Below is a small trained network, with its code and all its weights. Each question gives an input and a target symbol and asks what happens when units are switched off, that is, made to give their printed mean instead of their output.

import numpy as np


def w(rows, s, z=0):
    codes = np.array(rows[::2]) - 128.0
    scale = np.full(codes.shape[1], s)
    scale[-1] = z or s
    return codes * scale


def norm(h):
    return h / np.sqrt((h * h).mean(-1, keepdims=True) + 1e-5)


def f(y):
    return np.maximum(y, 0)


def softmax(a):
    e = np.exp(a - a.max(-1, keepdims=True))
    return e / e.sum(-1, keepdims=True)


def log_softmax(a):
    a = a - a.max(-1, keepdims=True)
    return a - np.log(np.exp(a).sum(-1, keepdims=True))


def net(x, mask):
    ids = ['αγδεζθξπσφψω'.index(c) for c in x.split()]
    T = len(ids)
    res = E[ids] + P[:T]
    u = 0
    for l in range(3):
        q, k, v = (norm(res) @ M[l].T for M in (Q, K, V))
        z = softmax(np.where(np.tri(T) > 0, q @ k.T / 2**0.5, -1e9)) @ v
        res = res + np.where(mask[u], z, O[l][:, -1]) @ O[l][:, :-1]
        u += 1
        y = f(norm(res) @ A[l][:, :-1].T + A[l][:, -1])
        res = res + np.where(mask[u : u + 8], y, B[l][:, -1]) @ B[l][:, :-1]
        u += 8
    return log_softmax(norm(res)[-1] @ U[:, :-1].T + U[:, -1])


Q, K, V, O, A, B = {}, {}, {}, {}, {}, {}
E = w([
[179,140,184],'α',
[137,197,183],'γ',
[194,135,181],'δ',
[168,123,219],'ε',
[150,175,198],'ζ',
[166,145,193],'θ',
[108,31,121],'ξ',
[47,95,4],'π',
[134,179,187],'σ',
[153,156,196],'φ',
[140,152,194],'ψ',
[138,102,179],'ω',
],0.0045)
P = w([
[70,96,133],'0',
[226,119,69],'1',
[2,138,96],'2',
[73,164,177],'3',
[206,138,95],'4',
[13,120,117],'5',
[71,168,174],'6',
[186,158,84],'7',
[107,51,244],'8',
[69,162,174],'9',
[170,172,88],'10',
[102,54,232],'11',
[67,151,174],'12',
[155,189,90],'13',
],0.0051)
Q[0] = w([
[253,155,140],'0.h0',
[215,187,40],'0.h0',
],0.0022)
K[0] = w([
[67,255,92],'0.h0',
[198,162,196],'0.h0',
],0.0027)
V[0] = w([
[137,4,165],'0.h0',
[103,99,192],'0.h0',
],0.003)
O[0] = w([
[145,221,142,211],'0.h0',
[252,154,172,253],'0.h0',
],0.0028,0.00049)
A[0] = w([
[224,244,177,245],'0.n0',
[116,158,141,75],'0.n1',
[116,159,113,34],'0.n2',
[252,112,88,251],'0.n3',
[138,80,26,112],'0.n4',
[64,112,146,100],'0.n5',
[74,67,71,22],'0.n6',
[210,227,88,43],'0.n7',
],0.004,0.0016)
B[0] = w([
[134,29,121,253],'0.n0',
[87,96,93,137],'0.n1',
[161,165,128,128],'0.n2',
[252,212,27,204],'0.n3',
[83,169,203,175],'0.n4',
[229,129,77,174],'0.n5',
[151,82,134,166],'0.n6',
[219,95,94,170],'0.n7',
],0.0032)
Q[1] = w([
[195,168,249],'1.h0',
[133,192,238],'1.h0',
],0.0019)
K[1] = w([
[172,135,190],'1.h0',
[189,56,2],'1.h0',
],0.0037)
V[1] = w([
[133,127,5],'1.h0',
[184,63,128],'1.h0',
],0.0031)
O[1] = w([
[35,93,252,7],'1.h0',
[172,214,188,245],'1.h0',
],0.0024,0.00013)
A[1] = w([
[40,196,140,216],'1.n0',
[91,48,148,152],'1.n1',
[254,160,246,254],'1.n2',
[72,198,186,106],'1.n3',
[207,97,105,161],'1.n4',
[139,183,19,149],'1.n5',
[114,68,121,35],'1.n6',
[48,182,81,137],'1.n7',
],0.0045,0.0012)
B[1] = w([
[202,41,170,193],'1.n0',
[140,170,186,182],'1.n1',
[98,106,71,254],'1.n2',
[95,85,116,172],'1.n3',
[157,214,65,183],'1.n4',
[179,171,252,191],'1.n5',
[126,124,90,142],'1.n6',
[185,104,222,178],'1.n7',
],0.0041,0.0038)
Q[2] = w([
[83,81,198],'2.h0',
[148,159,1],'2.h0',
],0.0045)
K[2] = w([
[147,71,48],'2.h0',
[157,229,254],'2.h0',
],0.0041)
V[2] = w([
[72,139,77],'2.h0',
[75,86,253],'2.h0',
],0.0051)
O[2] = w([
[7,136,167,2],'2.h0',
[143,255,141,251],'2.h0',
],0.0046,0.00044)
A[2] = w([
[165,146,185,55],'2.n0',
[104,74,126,67],'2.n1',
[51,173,254,46],'2.n2',
[129,27,104,227],'2.n3',
[237,171,100,53],'2.n4',
[118,134,129,6],'2.n5',
[189,68,106,87],'2.n6',
[169,122,139,160],'2.n7',
],0.0065,0.0013)
B[2] = w([
[84,219,159,170],'2.n0',
[182,106,195,173],'2.n1',
[137,114,26,254],'2.n2',
[145,143,254,218],'2.n3',
[69,88,160,230],'2.n4',
[107,111,107,128],'2.n5',
[122,199,85,170],'2.n6',
[109,138,160,170],'2.n7',
],0.0047,0.0041)
U = w([
[255,124,79,201],'α',
[118,214,59,255],'γ',
[126,246,203,162],'δ',
[129,122,131,36],'ε',
[109,126,150,63],'ζ',
[113,116,133,29],'θ',
[116,89,146,80],'ξ',
[66,100,126,93],'π',
[28,107,24,183],'σ',
[122,125,144,55],'φ',
[114,104,192,125],'ψ',
[117,106,177,115],'ω',
],0.0095,0.005)

Each question gives the input, a string of symbols that net reads in full, and the target symbol t.
The units are the heads (2 rows each of Q, K, V and O) and the neurons (one row each of A and B). Each row of codes is followed by its name. A weight is (code - 128) times the scale printed after its matrix; where a second scale follows, it is the last column's (O, A, B and U).
mask holds one flag per unit, layer by layer, with each layer's heads first. A switched-off unit (its flag False) gives its mean, the last column of its rows in O or B, instead of its output. The means were averaged over made-up inputs and are rounded, as every weight is.
A unit's drop is (log p(t) with every unit on - log p(t) with that unit switched off) / (log p(t) with every unit on - log p(t) with every unit switched off).
The circuit of an input: a set's keep is (log p(t) with only the set's units on - log p(t) with every unit switched off) / (log p(t) with every unit on - log p(t) with every unit switched off). Starting from the 12 units with the biggest drops (on a tie, the unit counted first), units are removed one at a time, each time the one whose removal leaves the highest keep (on an exact tie, the one counted first), for as long as the keep stays at least 0.8.
circuit, biggest first: the units of the circuit, biggest drop first
unit that matters most: the unit with the biggest drop
top k neurons: the k neurons with the biggest drops, biggest first
top k neurons in layer l: the k neurons of layer l with the biggest drops, biggest first
input π ξ ψ ξ, target σ: top 2 neurons : 2.n2, 2.n3
input π ζ γ ξ γ π γ ξ ζ ω, target σ: circuit, biggest first : 2.n2, 2.n3, 1.n7
input ξ ψ γ δ ξ ζ π ψ δ γ π ξ ε, target γ: top neuron : 1.n5
input π δ ξ ψ π π ξ σ ξ ζ φ σ ψ, target σ: circuit, biggest first : 2.n2, 1.n5, 2.n3, 1.n3
input π π ξ ψ π γ ψ θ ξ ξ π π ε, target σ: top 3 neurons : 2.n2, 1.n5, 2.n3
input ξ γ ψ ε θ ξ ψ ψ φ ω, target γ: circuit, biggest first : 2.h0, 2.n2, 1.n5, 2.n3
input π π π ξ γ φ δ, target σ: top 2 neurons : 2.n2, 1.n5
input ξ δ φ π ω π ξ π ξ γ, target γ: top 4 neurons : 2.n2, 1.n5, 2.n3, 2.n4
input π π φ ζ, target σ: top 3 neurons : 2.n2, 1.n5, 2.n3
input ξ φ σ α, target γ: top 2 neurons : 0.n3, 2.n2
input ω α ε ω π α ξ π σ π π, target δ: top 2 neurons in layer 2 : 2.n2, 2.n4
input ξ ω π ξ ε γ σ δ π ψ π φ θ, target γ: top 3 neurons : 1.n5, 2.n2, 2.n4
input π π π γ ζ ζ ξ, target σ: top 3 neurons : 2.n2, 1.n1, 1.n5
input ξ π φ ψ, target γ: top 2 neurons : 1.n5, 2.n2
input π δ π ξ ζ γ γ ψ γ π ζ φ θ, target σ: unit that matters most : 0.n3
input ξ δ ψ ξ π α γ γ π γ ξ ξ ζ, target γ: top 4 neurons in layer 2 : 2.n2, 2.n4, 2.n0, 2.n3
input ψ π ζ γ π π ω ξ π ξ ε π ξ ξ, target δ: top 2 neurons : 1.n5, 2.n2
input ξ φ π γ φ θ π α π ζ ξ ζ γ, target γ: top 2 neurons : 2.n2, 2.n4
input ξ ξ ξ ω δ ξ φ ξ ψ γ ξ γ φ, target γ: top 4 neurons in layer 2 : 2.n2, 2.n4, 2.n0, 2.n3
input π π π ω, target σ: top 3 neurons : 2.n2, 1.n5, 1.n7
input π σ ζ ψ π γ θ, target σ: top 3 neurons : 1.n5, 2.n2, 2.n3
input π ξ φ ψ ξ ζ ε, target σ: top 2 neurons in layer 0 : 0.n3, 0.n4
input ξ δ δ γ α ξ γ π ζ π ξ ψ φ, target γ: top neuron in layer 0 : 0.n4
input ξ φ ξ γ π γ ξ, target γ: top 3 neurons in layer 1 : 1.n5, 1.n2, 1.n1
input π ξ ξ δ, target σ: top 2 neurons in layer 2 : 2.n2, 2.n3
input π θ φ σ, target σ: top 2 neurons in layer 1 : 1.n5, 1.n3
input π π φ ψ, target σ: top 2 neurons in layer 0 : 0.n4, 0.n0
